Here is a tiny trained network, its code and every weight. The questions are about switching its units off for an input and a class, where a switched-off unit gives its printed mean instead of its output.

import numpy as np


def w(rows, s, z=0):
    codes = np.array(rows[::2]) - 128.0
    scale = np.full(codes.shape[1], s)
    scale[-1] = z or s
    return codes * scale


def f(y):
    return np.maximum(y, 0)


def log_softmax(a):
    a = a - a.max(-1, keepdims=True)
    return a - np.log(np.exp(a).sum(-1, keepdims=True))


def net(x, mask):
    res = np.array(x, float).reshape(1, 3) / 4 @ E
    y = f(res @ A[0][:, :-1].T + A[0][:, -1])
    res = res + np.where(mask, y, B[0][:, -1]) @ B[0][:, :-1]
    return log_softmax(res[-1] @ U[:, :-1].T + U[:, -1])


A, B = {}, {}
E = w([
[6,231,214,13,8,106,204],'x0',
[188,56,48,72,139,2,236],'x1',
[198,15,207,36,59,151,82],'x2',
],0.0091)
A[0] = w([
[162,79,139,26,107,97,80,249],'n1',
[150,102,243,65,151,70,162,139],'n2',
[149,93,152,216,205,205,74,239],'n3',
[6,205,146,122,204,77,148,184],'n4',
[120,132,232,40,99,172,130,138],'n5',
[145,94,160,64,120,66,222,106],'n6',
[215,124,77,130,128,216,113,154],'n7',
[23,168,159,144,57,164,143,254],'n8',
[21,144,70,164,177,126,3,234],'n9',
[106,172,57,169,87,95,242,225],'n10',
],0.0078,0.0027)
B[0] = w([
[97,41,85,94,171,197,80,215],'n1',
[175,151,107,61,99,215,123,195],'n2',
[116,172,150,202,254,89,157,250],'n3',
[85,184,152,121,106,58,115,235],'n4',
[115,78,150,130,100,142,163,226],'n5',
[213,159,61,88,80,111,129,214],'n6',
[181,109,124,142,189,158,141,196],'n7',
[133,139,204,138,87,146,116,243],'n8',
[134,224,164,185,119,112,158,216],'n9',
[183,221,141,100,82,83,167,240],'n10',
],0.0097,0.011)
U = w([
[78,154,149,240,235,192,62,252],'0',
[72,27,82,147,247,168,73,1],'1',
[199,132,44,102,88,186,81,5],'2',
[133,72,116,171,175,32,180,43],'3',
[103,203,120,181,124,34,180,218],'4',
[39,2,175,94,93,147,119,200],'5',
],0.0085,0.0027)

Each question gives the input, the list of numbers given to net, and the class t.
The units are the neurons (one row each of A and B). Each row of codes is followed by its name. A weight is (code - 128) times the scale printed after its matrix; where a second scale follows, it is the last column's (A, B and U).
mask holds one flag per neuron, in row order. A switched-off neuron (its flag False) gives its mean, the last column of its row in B, instead of its output. The means were averaged over made-up inputs and are rounded, as every weight is.
A unit's drop is (log p(t) with every unit on - log p(t) with that unit switched off) / (log p(t) with every unit on - log p(t) with every unit switched off).
The circuit of an input: a set's keep is (log p(t) with only the set's units on - log p(t) with every unit switched off) / (log p(t) with every unit on - log p(t) with every unit switched off). Starting from all 10 units, units are removed one at a time, each time the one whose removal leaves the highest keep (on an exact tie, the one counted first), for as long as the keep stays at least 0.8.
units of the circuit, in order: the units of the circuit, biggest drop first
k most important neurons: the k neurons with the biggest drops, biggest first
drop of u: that unit's drop, to one decimal
input [4,-2,6], class 5: most important neuron : (n5)
input [8,7,0], class 2: units of the circuit, in order : (n2, n6)
input [-7,1,4], class 1: units of the circuit, in order : (n9, n10)
input [8,4,4], class 2: 2 most important neurons : (n6, n2)
input [-4,8,1], class 2: units of the circuit, in order : (n3, n6)
input [-5,-3,7], class 1: units of the circuit, in order : (n1, n10)
input [-1,1,8], class 1: 2 most important neurons : (n1, n10)
input [-1,1,1], class 1: 2 most important neurons : (n10, n9)
input [-1,3,5], class 2: 3 most important neurons : (n3, n6, n2)
input [-4,-1,-7], class 4: 2 most important neurons : (n1, n9)
input [0,-7,-8], class 4: 3 most important neurons : (n4, n9, n1)
input [8,8,7], class 2: drop of n6 : 0.4
input [0,1,5], class 5: drop of n3 : 0.3
input [8,-1,1], class 5: drop of n3 : 0.1
input [2,5,8], class 2: units of the circuit, in order : (n2)
